Below is a small trained network, with its code and all its weights. Each question gives an input and a class and asks what happens when units are switched off, that is, made to give their printed mean instead of their output.

import numpy as np


def w(rows, s, z=0):
    codes = np.array(rows[::2]) - 128.0
    scale = np.full(codes.shape[1], s)
    scale[-1] = z or s
    return codes * scale


def norm(h):
    return h / np.sqrt((h * h).mean(-1, keepdims=True) + 1e-5)


def f(y):
    return y / 2 * (1 + np.tanh(0.7978845608 * (y + 0.044715 * y**3)))


def log_softmax(a):
    a = a - a.max(-1, keepdims=True)
    return a - np.log(np.exp(a).sum(-1, keepdims=True))


def net(x, mask):
    res = np.array(x, float).reshape(1, 8) / 4 @ E
    u = 0
    for l in range(2):
        y = f(norm(res) @ A[l][:, :-1].T + A[l][:, -1])
        res = res + np.where(mask[u : u + 6], y, B[l][:, -1]) @ B[l][:, :-1]
        u += 6
    return log_softmax(norm(res)[-1] @ U[:, :-1].T + U[:, -1])


A, B = {}, {}
E = w([
[113,195,101,107,30,86],'x0',
[84,27,98,27,176,1],'x1',
[123,127,130,127,128,132],'x2',
[134,123,225,170,114,59],'x3',
[128,130,131,126,125,130],'x4',
[127,16,123,152,44,177],'x5',
[127,129,129,132,127,128],'x6',
[128,127,127,130,131,127],'x7',
],0.0062)
A[0] = w([
[128,116,39,52,124,208,36],'L0N1',
[192,62,157,128,223,174,83],'L0N2',
[154,176,78,90,2,70,50],'L0N3',
[83,51,165,145,40,141,60],'L0N4',
[146,103,247,159,93,68,28],'L0N5',
[155,112,194,140,125,108,2],'L0N6',
],0.0095,0.004)
B[0] = w([
[122,124,64,201,160,65,216],'L0N1',
[43,151,160,112,70,141,245],'L0N2',
[46,104,186,120,173,166,253],'L0N3',
[184,76,99,88,226,177,226],'L0N4',
[80,166,6,185,145,90,221],'L0N5',
[87,95,71,116,133,126,120],'L0N6',
],0.012,0.0034)
A[1] = w([
[140,228,175,84,169,56,199],'L1N1',
[127,34,122,38,122,2,3],'L1N2',
[165,39,94,105,103,181,38],'L1N3',
[71,103,64,39,126,93,44],'L1N4',
[14,101,128,119,67,172,110],'L1N5',
[129,139,54,218,163,157,148],'L1N6',
],0.008,0.003)
B[1] = w([
[164,5,99,103,166,149,254],'L1N1',
[184,234,145,166,30,198,255],'L1N2',
[155,109,118,114,206,107,166],'L1N3',
[127,148,163,162,87,129,225],'L1N4',
[90,113,174,65,171,130,227],'L1N5',
[118,162,144,112,88,72,249],'L1N6',
],0.011,0.0042)
U = w([
[2,99,225,90,148,163,106],'0',
[80,152,16,211,114,44,35],'1',
[222,149,184,151,41,188,253],'2',
[228,44,94,99,217,147,115],'3',
],0.011,0.0025)

Each question gives the input, the list of numbers given to net, and the class t.
The units are the neurons (one row each of A and B). Each row of codes is followed by its name. A weight is (code - 128) times the scale printed after its matrix; where a second scale follows, it is the last column's (A, B and U).
mask holds one flag per neuron, layer by layer. A switched-off neuron (its flag False) gives its mean, the last column of its row in B, instead of its output. The means were averaged over made-up inputs and are rounded, as every weight is.
A unit's drop is (log p(t) with every unit on - log p(t) with that unit switched off) / (log p(t) with every unit on - log p(t) with every unit switched off).
The circuit of an input: a set's keep is (log p(t) with only the set's units on - log p(t) with every unit switched off) / (log p(t) with every unit on - log p(t) with every unit switched off). Starting from all 12 units, units are removed one at a time, each time the one whose removal leaves the highest keep (on an exact tie, the one counted first), for as long as the keep stays at least 0.8.
circuit, biggest first: the units of the circuit, biggest drop first
unit that matters most: the unit with the biggest drop
k most important neurons: the k neurons with the biggest drops, biggest first
top k neurons in layer l: the k neurons of layer l with the biggest drops, biggest first
input [-3,-2,-4,-5,-2,2,-5,-1], class 1: unit that matters most : L0N1
input [8,-8,-5,5,2,-4,3,4], class 0: top 3 neurons in layer 0 : L0N3; L0N4; L0N1
input [7,-7,-5,6,0,-4,-2,-7], class 0: circuit, biggest first : L0N3; L1N2
input [7,8,-1,-6,-4,-3,7,4], class 2: circuit, biggest first : L1N2; L0N5
input [6,5,6,-2,3,7,8,-4], class 3: 2 most important neurons : L0N4; L0N2
input [7,-2,-1,5,5,8,0,5], class 3: 3 most important neurons : L0N4; L0N2; L1N3
input [-1,-5,8,-7,-4,8,2,-6], class 3: circuit, biggest first : L0N4; L1N3
input [8,-8,6,5,3,-5,4,2], class 0: top 2 neurons in layer 1 : L1N2; L1N4
input [6,8,3,-4,8,2,-5,6], class 2: 3 most important neurons : L1N2; L0N2; L0N5
input [-1,-3,-3,-5,-7,6,8,-7], class 3: 3 most important neurons : L0N4; L0N5; L1N3
input [-1,3,-7,-5,-4,5,-2,8], class 1: 2 most important neurons : L0N1; L1N1
input [4,-5,3,-1,1,-7,-8,3], class 3: 2 most important neurons : L1N1; L1N2
input [0,-5,-2,-5,8,7,-8,-5], class 3: top 3 neurons in layer 1 : L1N3; L1N2; L1N4
input [3,5,-5,1,0,-1,-6,8], class 2: circuit, biggest first : L1N2
input [4,7,-8,-5,4,-5,-3,-8], class 2: circuit, biggest first : L1N2; L0N5
input [8,-5,-6,-3,-5,-8,-2,-8], class 0: 3 most important neurons : L0N3; L0N4; L1N2
input [0,0,6,-4,2,-7,-5,4], class 3: 2 most important neurons : L1N1; L0N5
input [-2,7,3,3,6,8,7,0], class 3: 3 most important neurons : L0N4; L1N3; L1N6
input [-8,-3,-6,-8,-7,3,2,4], class 0: 2 most important neurons : L0N2; L1N5
input [5,8,6,2,6,0,0,-2], class 2: 2 most important neurons : L1N2; L0N2
input [-1,1,-4,-7,8,6,1,2], class 1: circuit, biggest first : L0N1
input [0,-3,-5,-4,-7,7,-8,-6], class 3: 2 most important neurons : L0N4; L0N5
input [-3,-8,5,8,5,-5,-7,3], class 1: 2 most important neurons : L0N5; L1N2
input [-4,-8,5,-8,-8,-3,4,3], class 1: top 3 neurons in layer 1 : L1N2; L1N6; L1N4
input [3,4,2,-7,2,6,3,-4], class 1: top 2 neurons in layer 1 : L1N1; L1N6
input [8,-1,4,4,-1,8,-4,1], class 0: top 2 neurons in layer 1 : L1N1; L1N5
input [-7,-4,4,-3,-2,3,-6,7], class 0: circuit, biggest first : L0N2
